Here is a tiny trained network, its code and every weight. The questions are about switching its units off for an input and a target symbol, where a switched-off unit gives its printed mean instead of its output.

import numpy as np


def w(rows, s, z=0):
    codes = np.array(rows[::2]) - 128.0
    scale = np.full(codes.shape[1], s)
    scale[-1] = z or s
    return codes * scale


def f(y):
    return y / 2 * (1 + np.tanh(0.7978845608 * (y + 0.044715 * y**3)))


def softmax(a):
    e = np.exp(a - a.max(-1, keepdims=True))
    return e / e.sum(-1, keepdims=True)


def log_softmax(a):
    a = a - a.max(-1, keepdims=True)
    return a - np.log(np.exp(a).sum(-1, keepdims=True))


def net(x, mask):
    ids = ['ΣΦαγεηθλπτψ'.index(c) for c in x.split()]
    T = len(ids)
    res = E[ids] + P[:T]
    u = 0
    for l in range(2):
        q, k, v = (res @ M[l].T for M in (Q, K, V))
        z = softmax(np.where(np.tri(T) > 0, q @ k.T / 4**0.5, -1e9)) @ v
        res = res + np.where(mask[u], z, O[l][:, -1]) @ O[l][:, :-1]
        u += 1
        y = f(res @ A[l][:, :-1].T + A[l][:, -1])
        res = res + np.where(mask[u : u + 12], y, B[l][:, -1]) @ B[l][:, :-1]
        u += 12
    return log_softmax(res[-1] @ U[:, :-1].T + U[:, -1])


Q, K, V, O, A, B = {}, {}, {}, {}, {}, {}
E = w([
[139,144,73,142,145,25,127,60],'Σ',
[83,160,83,60,83,85,69,143],'Φ',
[80,160,6,185,107,65,109,147],'α',
[137,128,158,161,138,162,255,106],'γ',
[94,166,214,75,67,162,151,184],'ε',
[235,84,116,92,193,140,164,93],'η',
[141,151,231,106,151,88,138,94],'θ',
[68,150,93,175,80,177,183,200],'λ',
[190,115,146,43,138,104,61,129],'π',
[60,196,144,167,75,61,149,130],'τ',
[158,91,58,117,136,174,95,213],'ψ',
],0.0093)
P = w([
[171,178,134,49,122,106,208,185],'0',
[65,95,122,92,166,149,146,110],'1',
[189,161,129,115,93,104,155,160],'2',
[70,101,121,106,162,153,131,104],'3',
[226,167,123,171,63,104,109,138],'4',
[76,110,114,122,169,152,116,103],'5',
[254,230,110,248,105,143,49,124],'6',
],0.0098)
Q[0] = w([
[158,120,100,145,209,118,254,108],'L0H0',
[191,55,128,89,145,152,86,129],'L0H0',
[82,144,186,125,61,204,131,141],'L0H0',
[106,123,40,135,107,193,163,177],'L0H0',
],0.016)
K[0] = w([
[170,98,141,182,181,140,236,70],'L0H0',
[221,52,128,64,181,182,75,154],'L0H0',
[97,145,225,137,83,227,142,160],'L0H0',
[118,89,4,152,98,193,139,230],'L0H0',
],0.031)
V[0] = w([
[125,148,134,115,126,130,118,124],'L0H0',
[187,254,92,209,174,192,62,86],'L0H0',
[66,43,156,17,110,95,203,165],'L0H0',
[115,74,131,87,86,115,153,131],'L0H0',
],0.0063)
O[0] = w([
[122,155,116,123,170,119,135,134,149],'L0H0',
[106,112,150,4,85,163,231,153,255],'L0H0',
[161,171,111,221,152,133,51,101,71],'L0H0',
[136,128,101,193,165,90,92,147,86],'L0H0',
],0.0035,0.00079)
A[0] = w([
[144,169,123,145,129,188,121,94,59],'L0N0',
[100,125,129,115,133,164,115,144,50],'L0N1',
[108,108,103,135,137,167,158,107,21],'L0N2',
[178,165,105,249,145,135,42,100,92],'L0N3',
[81,123,170,148,129,149,138,121,52],'L0N4',
[74,112,114,128,110,141,131,110,16],'L0N5',
[117,90,142,126,147,139,112,93,59],'L0N6',
[122,122,143,105,156,168,113,129,33],'L0N7',
[105,124,117,140,152,129,138,84,3],'L0N8',
[68,62,152,52,142,106,170,153,60],'L0N9',
[126,91,137,149,124,122,96,130,73],'L0N10',
[95,120,158,96,141,134,97,112,15],'L0N11',
],0.019,0.0047)
B[0] = w([
[153,57,93,196,162,16,98,217,108],'L0N0',
[80,193,170,71,157,107,205,23,75],'L0N1',
[74,215,158,55,125,91,71,101,103],'L0N2',
[135,236,98,177,207,242,113,2,253],'L0N3',
[166,109,6,63,149,133,67,82,121],'L0N4',
[158,120,215,120,203,214,142,86,109],'L0N5',
[53,172,103,148,84,157,90,142,117],'L0N6',
[59,174,128,145,84,70,126,93,71],'L0N7',
[125,158,150,107,102,236,64,157,117],'L0N8',
[153,196,92,211,156,162,54,72,87],'L0N9',
[104,157,157,81,104,136,174,93,37],'L0N10',
[95,156,69,123,171,175,230,119,78],'L0N11',
],0.0098,0.0012)
Q[1] = w([
[128,125,106,151,125,121,146,137],'L1H0',
[59,70,120,113,183,144,133,118],'L1H0',
[255,168,175,177,67,114,179,151],'L1H0',
[76,95,109,109,156,126,132,114],'L1H0',
],0.061)
K[1] = w([
[120,141,130,145,128,127,145,116],'L1H0',
[215,119,137,125,80,129,135,109],'L1H0',
[37,119,142,63,255,129,158,158],'L1H0',
[175,134,122,127,80,128,129,101],'L1H0',
],0.041)
V[1] = w([
[208,18,62,111,187,118,213,63],'L1H0',
[110,94,33,148,115,254,90,242],'L1H0',
[59,116,209,225,114,196,241,161],'L1H0',
[55,164,8,183,73,57,191,97],'L1H0',
],0.0099)
O[1] = w([
[23,251,124,87,149,52,56,181,196],'L1H0',
[81,135,132,232,138,2,228,46,140],'L1H0',
[178,75,1,96,213,81,103,114,6],'L1H0',
[214,99,245,98,235,162,125,138,242],'L1H0',
],0.0073,0.0023)
A[1] = w([
[222,128,123,122,135,144,157,181,122],'L1N0',
[93,49,126,105,151,174,43,108,105],'L1N1',
[51,69,60,94,151,122,48,113,8],'L1N2',
[233,189,86,118,82,103,127,193,141],'L1N3',
[87,18,84,116,163,141,136,53,32],'L1N4',
[216,138,88,153,120,70,164,184,174],'L1N5',
[50,53,85,123,77,193,80,110,15],'L1N6',
[67,53,108,144,148,84,99,62,89],'L1N7',
[84,2,175,117,207,122,103,92,3],'L1N8',
[145,40,146,18,49,31,221,223,144],'L1N9',
[97,118,154,161,89,182,155,152,97],'L1N10',
[57,6,148,117,131,223,132,53,32],'L1N11',
],0.012,0.0064)
B[1] = w([
[84,164,94,146,88,92,123,122,208],'L1N0',
[129,108,74,119,129,101,207,177,172],'L1N1',
[144,140,137,243,168,179,56,130,157],'L1N2',
[139,85,178,154,139,120,164,106,228],'L1N3',
[134,79,127,53,111,73,3,110,144],'L1N4',
[139,119,180,114,87,148,90,131,234],'L1N5',
[96,81,130,56,94,181,177,65,149],'L1N6',
[112,72,146,118,194,101,150,139,151],'L1N7',
[131,234,95,109,115,161,165,30,147],'L1N8',
[108,152,77,73,198,155,136,184,252],'L1N9',
[163,137,143,83,125,73,99,85,145],'L1N10',
[137,115,97,208,93,124,92,184,152],'L1N11',
],0.018,0.011)
U = w([
[202,136,182,95,165,151,131,177,255],'Σ',
[255,102,230,212,98,117,142,117,244],'Φ',
[232,166,165,165,183,164,164,65,108],'α',
[229,119,144,188,207,153,115,117,52],'γ',
[183,80,159,150,132,133,96,122,68],'ε',
[122,154,169,168,143,152,85,117,34],'η',
[179,92,143,161,153,191,160,98,60],'θ',
[201,126,153,127,189,134,107,79,48],'λ',
[135,130,173,127,109,138,131,88,54],'π',
[191,142,107,162,127,106,139,117,88],'τ',
[129,109,157,181,164,97,172,102,99],'ψ',
],0.0053)

Each question gives the input, a string of symbols that net reads in full, and the target symbol t.
The units are the heads (4 rows each of Q, K, V and O) and the neurons (one row each of A and B). Each row of codes is followed by its name. A weight is (code - 128) times the scale printed after its matrix; where a second scale follows, it is the last column's (O, A, B and U).
mask holds one flag per unit, layer by layer, with each layer's heads first. A switched-off unit (its flag False) gives its mean, the last column of its rows in O or B, instead of its output. The means were averaged over made-up inputs and are rounded, as every weight is.
A unit's drop is (log p(t) with every unit on - log p(t) with that unit switched off) / (log p(t) with every unit on - log p(t) with every unit switched off).
The circuit of an input: a set's keep is (log p(t) with only the set's units on - log p(t) with every unit switched off) / (log p(t) with every unit on - log p(t) with every unit switched off). Starting from the 12 units with the biggest drops (on a tie, the unit counted first), units are removed one at a time, each time the one whose removal leaves the highest keep (on an exact tie, the one counted first), for as long as the keep stays at least 0.8.
units of the circuit, in order: the units of the circuit, biggest drop first
unit that matters most: the unit with the biggest drop
top k neurons: the k neurons with the biggest drops, biggest first
top k neurons in layer l: the k neurons of layer l with the biggest drops, biggest first
input ψ π Σ Σ, target Σ: units of the circuit, in order	(L1H0; L0N8)
input θ α ε ψ Σ τ λ, target Σ: units of the circuit, in order	(L0H0; L1N9; L0N3; L0N0)
input λ ε ψ Σ, target ψ: units of the circuit, in order	(L1H0; L1N7)
input η Φ τ ψ Σ ψ τ, target Φ: top neuron in layer 0	(L0N0)
input α ε α ψ, target α: units of the circuit, in order	(L1H0; L1N8)
input λ τ Φ α, target Φ: units of the circuit, in order	(L1H0; L1N9)
input η Σ Φ Φ π α θ, target Σ: units of the circuit, in order	(L0H0; L1N9; L0N3; L0N9)
input α ψ Σ τ, target Σ: units of the circuit, in order	(L1H0; L1N0)
input ψ θ π γ ε γ η, target Σ: units of the circuit, in order	(L0H0; L1N9; L0N3)
input Φ θ Φ ε, target Φ: units of the circuit, in order	(L1H0; L1N9; L0H0)
input ε Σ η ψ, target η: units of the circuit, in order	(L1H0; L1N2)
input Σ η Σ Φ Φ Σ γ, target Σ: units of the circuit, in order	(L0H0; L1N9; L0N3; L0N0)
input ε Σ ε ε Σ γ α, target Σ: units of the circuit, in order	(L0H0; L1N9; L0N3)
input γ α π η Σ α, target Σ: unit that matters most	L1H0
input Σ θ γ ψ ψ τ, target ψ: top 2 neurons	(L1N7; L1N5)
input λ ε Σ Σ λ, target Φ: top 2 neurons in layer 0	(L0N0; L0N5)
input Σ Σ π α γ, target Σ: top 3 neurons	(L1N9; L0N3; L1N5)
input π θ θ, target Φ: top 3 neurons	(L1N9; L0N6; L0N3)
input ψ π π α α τ, target α: top 2 neurons	(L1N8; L0N5)
input γ α Φ π, target Φ: top 2 neurons in layer 1	(L1N9; L1N11)
input ψ θ Φ η ψ, target Φ: top 2 neurons	(L1N9; L1N3)
input θ τ λ Σ ε ψ, target ε: top 2 neurons	(L1N4; L1N11)
input Σ η Σ, target Φ: top 2 neurons in layer 0	(L0N6; L0N3)
